Below is a small trained network, with its code and all its weights. Each question gives an input and a target symbol and asks what happens when units are switched off, that is, made to give their printed mean instead of their output.

import numpy as np


def w(rows, s, z=0):
    codes = np.array(rows[::2]) - 128.0
    scale = np.full(codes.shape[1], s)
    scale[-1] = z or s
    return codes * scale


def norm(h):
    return h / np.sqrt((h * h).mean(-1, keepdims=True) + 1e-5)


def f(y):
    return np.maximum(y, 0)


def softmax(a):
    e = np.exp(a - a.max(-1, keepdims=True))
    return e / e.sum(-1, keepdims=True)


def log_softmax(a):
    a = a - a.max(-1, keepdims=True)
    return a - np.log(np.exp(a).sum(-1, keepdims=True))


def net(x, mask):
    ids = ['αγδεζηθλμξπστφψω'.index(c) for c in x.split()]
    T = len(ids)
    res = E[ids] + P[:T]
    u = 0
    for l in range(2):
        q, k, v = (norm(res) @ M[l].T for M in (Q, K, V))
        z = softmax(np.where(np.tri(T) > 0, q @ k.T / 2**0.5, -1e9)) @ v
        res = res + np.where(mask[u], z, O[l][:, -1]) @ O[l][:, :-1]
        u += 1
        y = f(norm(res) @ A[l][:, :-1].T + A[l][:, -1])
        res = res + np.where(mask[u : u + 16], y, B[l][:, -1]) @ B[l][:, :-1]
        u += 16
    return log_softmax(norm(res)[-1] @ U[:, :-1].T + U[:, -1])


Q, K, V, O, A, B = {}, {}, {}, {}, {}, {}
E = w([
[153,69,135,118,181,115,80,178],'α',
[122,91,117,82,181,152,185,123],'γ',
[150,119,76,156,95,105,59,117],'δ',
[124,91,173,87,77,143,76,151],'ε',
[148,156,201,89,125,147,87,151],'ζ',
[170,97,145,124,206,92,84,154],'η',
[90,188,106,209,221,126,165,118],'θ',
[155,197,99,128,107,119,80,162],'λ',
[174,154,190,171,182,160,110,162],'μ',
[141,229,227,108,156,136,175,70],'ξ',
[113,87,138,141,120,192,161,163],'π',
[182,100,197,196,139,118,127,108],'σ',
[37,171,174,32,199,156,108,254],'τ',
[142,182,147,149,65,171,90,113],'φ',
[112,165,124,124,158,191,93,74],'ψ',
[149,75,136,129,94,94,148,46],'ω',
],0.026)
P = w([
[6,133,164,138,177,78,118,114],'0',
[71,146,144,141,140,96,117,142],'1',
[78,140,128,136,134,112,112,151],'2',
[92,138,122,130,136,120,112,150],'3',
[102,136,115,119,133,132,114,149],'4',
[115,133,115,115,132,136,121,144],'5',
[127,130,117,111,128,145,123,140],'6',
[140,126,114,109,127,147,128,138],'7',
[152,123,113,109,122,156,131,137],'8',
[164,120,109,104,116,158,136,137],'9',
[179,117,107,104,110,164,141,135],'10',
[193,115,103,101,103,170,146,140],'11',
[211,111,101,102,96,175,148,136],'12',
[222,104,110,107,93,183,148,137],'13',
],0.014)
Q[0] = w([
[169,151,133,114,250,138,234,123],'0.h0',
[202,169,71,96,255,191,95,108],'0.h0',
],0.0085)
K[0] = w([
[214,110,117,109,127,195,116,100],'0.h0',
[254,108,113,90,112,169,137,133],'0.h0',
],0.012)
V[0] = w([
[76,67,102,177,186,253,33,27],'0.h0',
[213,99,15,165,70,170,153,176],'0.h0',
],0.005)
O[0] = w([
[126,139,117,164,4,141,167,163,253],'0.h0',
[45,153,68,128,214,97,115,86,46],'0.h0',
],0.011,0.0042)
A[0] = w([
[142,68,74,95,1,88,119,161,2],'0.n0',
[31,198,152,123,139,78,193,178,42],'0.n1',
[182,51,141,124,67,165,162,142,100],'0.n2',
[96,168,188,136,176,135,119,111,24],'0.n3',
[203,116,135,98,217,136,68,154,55],'0.n4',
[186,190,125,165,102,153,147,161,4],'0.n5',
[82,161,182,41,213,125,111,126,88],'0.n6',
[162,159,132,81,221,106,131,39,120],'0.n7',
[132,45,103,209,247,8,111,166,65],'0.n8',
[162,130,61,153,27,87,71,105,42],'0.n9',
[131,162,163,105,167,168,120,167,92],'0.n10',
[144,165,135,65,73,115,153,168,48],'0.n11',
[148,28,127,64,242,20,80,186,74],'0.n12',
[30,91,188,86,181,139,205,132,133],'0.n13',
[122,147,148,168,117,163,133,43,111],'0.n14',
[131,147,122,83,150,120,253,102,44],'0.n15',
],0.0099,0.0038)
B[0] = w([
[192,160,184,147,203,58,137,148,193],'0.n0',
[135,244,125,115,172,124,112,143,157],'0.n1',
[55,73,102,136,82,167,97,93,253],'0.n2',
[163,137,115,115,93,125,138,158,154],'0.n3',
[139,64,130,125,125,156,143,89,204],'0.n4',
[120,103,161,123,126,186,149,98,236],'0.n5',
[160,128,134,148,106,97,81,112,184],'0.n6',
[146,107,88,107,139,53,148,154,186],'0.n7',
[98,101,147,170,39,133,157,238,158],'0.n8',
[84,168,202,102,170,129,53,87,221],'0.n9',
[155,90,97,113,135,122,126,166,219],'0.n10',
[120,96,151,140,101,129,122,68,207],'0.n11',
[57,116,199,143,103,158,71,219,173],'0.n12',
[111,140,174,104,189,131,81,99,186],'0.n13',
[130,182,97,115,75,195,123,189,246],'0.n14',
[81,61,162,102,197,101,210,103,175],'0.n15',
],0.011,0.0053)
Q[1] = w([
[98,133,3,148,77,223,123,144],'1.h0',
[125,36,91,117,113,115,176,144],'1.h0',
],0.011)
K[1] = w([
[144,122,48,141,111,195,254,15],'1.h0',
[89,128,226,169,134,186,116,119],'1.h0',
],0.0089)
V[1] = w([
[222,222,74,251,138,135,152,220],'1.h0',
[194,46,2,85,203,102,19,114],'1.h0',
],0.006)
O[1] = w([
[56,47,253,145,180,107,152,76,131],'1.h0',
[125,169,179,159,51,168,105,138,2],'1.h0',
],0.011,0.0041)
A[1] = w([
[114,127,94,126,49,43,143,9,38],'1.n0',
[109,111,142,108,91,56,60,99,67],'1.n1',
[144,127,168,110,177,152,182,150,108],'1.n2',
[92,99,97,103,159,142,114,100,105],'1.n3',
[79,189,128,141,113,118,93,72,157],'1.n4',
[171,150,187,129,113,87,165,59,129],'1.n5',
[159,118,124,152,96,141,73,141,126],'1.n6',
[128,94,93,223,98,128,151,154,80],'1.n7',
[193,146,130,183,181,35,60,121,2],'1.n8',
[46,119,106,109,164,93,111,115,35],'1.n9',
[105,126,97,103,207,125,168,131,128],'1.n10',
[71,149,69,229,202,123,155,199,53],'1.n11',
[101,172,167,122,149,144,116,169,121],'1.n12',
[170,125,109,112,121,164,88,106,120],'1.n13',
[129,164,95,93,147,164,125,116,114],'1.n14',
[152,176,118,102,215,164,106,105,79],'1.n15',
],0.015,0.0076)
B[1] = w([
[5,114,95,108,114,142,78,118,137],'1.n0',
[142,102,106,102,126,121,165,145,174],'1.n1',
[160,138,128,133,150,130,134,116,169],'1.n2',
[101,124,132,108,135,109,143,133,170],'1.n3',
[143,106,134,143,159,144,104,119,232],'1.n4',
[110,154,88,119,90,143,150,143,168],'1.n5',
[130,112,143,120,140,121,136,102,235],'1.n6',
[111,115,92,134,114,128,155,101,155],'1.n7',
[121,121,164,148,158,50,90,106,149],'1.n8',
[159,87,137,140,142,136,160,87,146],'1.n9',
[98,126,154,142,137,168,99,120,172],'1.n10',
[103,192,85,182,127,135,126,150,153],'1.n11',
[138,144,120,142,107,136,129,111,206],'1.n12',
[124,111,134,133,141,111,118,114,255],'1.n13',
[133,125,138,129,122,93,134,140,217],'1.n14',
[130,111,106,128,124,111,153,143,211],'1.n15',
],0.024,0.0086)
U = w([
[126,114,154,188,145,2,125,96,207],'α',
[123,102,52,143,163,134,118,119,69],'γ',
[119,173,127,61,167,156,86,179,198],'δ',
[233,91,150,189,185,172,206,172,41],'ε',
[123,124,112,137,133,130,147,122,89],'ζ',
[136,124,131,135,138,133,157,130,91],'η',
[170,84,197,22,69,100,161,133,96],'θ',
[32,143,70,34,114,94,103,97,147],'λ',
[155,199,139,84,114,114,222,83,253],'μ',
[127,125,119,130,140,131,149,126,95],'ξ',
[102,174,86,220,179,123,154,131,230],'π',
[142,136,169,147,103,241,64,84,104],'σ',
[45,131,216,74,236,135,206,111,95],'τ',
[126,72,153,189,125,129,113,232,114],'φ',
[118,89,142,220,63,78,233,59,69],'ψ',
[201,144,30,94,129,142,89,139,144],'ω',
],0.0098,0.005)

Each question gives the input, a string of symbols that net reads in full, and the target symbol t.
The units are the heads (2 rows each of Q, K, V and O) and the neurons (one row each of A and B). Each row of codes is followed by its name. A weight is (code - 128) times the scale printed after its matrix; where a second scale follows, it is the last column's (O, A, B and U).
mask holds one flag per unit, layer by layer, with each layer's heads first. A switched-off unit (its flag False) gives its mean, the last column of its rows in O or B, instead of its output. The means were averaged over made-up inputs and are rounded, as every weight is.
A unit's drop is (log p(t) with every unit on - log p(t) with that unit switched off) / (log p(t) with every unit on - log p(t) with every unit switched off).
The circuit of an input: a set's keep is (log p(t) with only the set's units on - log p(t) with every unit switched off) / (log p(t) with every unit on - log p(t) with every unit switched off). Starting from the 12 units with the biggest drops (on a tie, the unit counted first), units are removed one at a time, each time the one whose removal leaves the highest keep (on an exact tie, the one counted first), for as long as the keep stays at least 0.8.
units of the circuit, in order: the units of the circuit, biggest drop first
top k neurons: the k neurons with the biggest drops, biggest first
k most important neurons of layer l: the k neurons of layer l with the biggest drops, biggest first
input γ ψ λ ψ ψ ψ λ, target σ: top 3 neurons => (0.n7 0.n9 0.n5)
input θ λ θ ψ ψ ψ ψ π λ ψ η, target φ: units of the circuit, in order => (0.n12)
input λ ψ ζ λ τ δ ψ λ λ γ ψ, target α: 3 most important neurons of layer 1 => (1.n14 1.n13 1.n10)
input π θ ψ θ θ λ π λ ζ ψ, target τ: units of the circuit, in order => (0.h0 1.n3)
input ξ ξ ψ ψ λ ζ ω ζ ψ θ ζ λ ψ, target τ: units of the circuit, in order => (1.h0 0.n9 1.n3)
input π ψ σ, target ψ: units of the circuit, in order => (1.n7 1.n4)
input θ θ ψ ψ ψ ψ ψ λ φ μ ζ τ δ, target α: units of the circuit, in order => (0.n0 1.n8)
input π μ τ λ θ ψ λ, target τ: top 2 neurons => (0.n14 0.n9)
input ψ ψ λ ψ π, target ψ: units of the circuit, in order => (0.h0 1.n7)
input λ ψ ψ σ η ψ ξ ψ, target λ: units of the circuit, in order => (0.h0 1.h0 1.n3 1.n4)
input ψ γ ψ ψ, target σ: units of the circuit, in order => (0.n14 0.h0)
input η π ψ λ μ ψ α ψ γ γ θ ψ, target ω: 2 most important neurons of layer 0 => (0.n14 0.n2)
input ψ γ ξ ξ γ ψ ζ ψ σ ψ γ γ, target τ: units of the circuit, in order => (1.n10 0.n15)
input ζ λ τ, target δ: most important neuron of layer 0 => (0.n1)
input ψ θ δ ζ λ, target α: 2 most important neurons of layer 0 => (0.n9 0.n2)
input ψ γ ψ, target ω: 2 most important neurons of layer 1 => (1.n10 1.n14)
input ψ ψ λ μ, target ε: units of the circuit, in order => (0.n9 1.n2 1.n13)
input μ λ ζ, target θ: top 2 neurons => (1.n4 1.n1)
input ψ ψ λ λ λ ψ λ, target σ: top 3 neurons => (0.n7 0.n0 0.n9)
input ω λ ψ λ λ ψ μ ζ ψ δ, target α: top 3 neurons => (0.n0 1.n8 0.n14)
input γ γ λ μ γ γ γ ψ α ψ λ γ, target τ: units of the circuit, in order => (0.n15 1.n10)
input ψ λ ψ ψ ψ σ ψ λ ε ψ ζ ψ, target θ: most important neuron of layer 1 => (1.n4)
input φ ζ λ θ θ π α ψ λ, target τ: top 2 neurons => (0.n14 0.n9)
input λ γ ε π, target λ: top 2 neurons => (0.n2 1.n4)
input η ψ ψ ζ ψ, target θ: top 2 neurons => (1.n14 1.n4)
input λ φ ω π, target λ: top 4 neurons => (0.n2 0.n13 1.n4 1.n3)
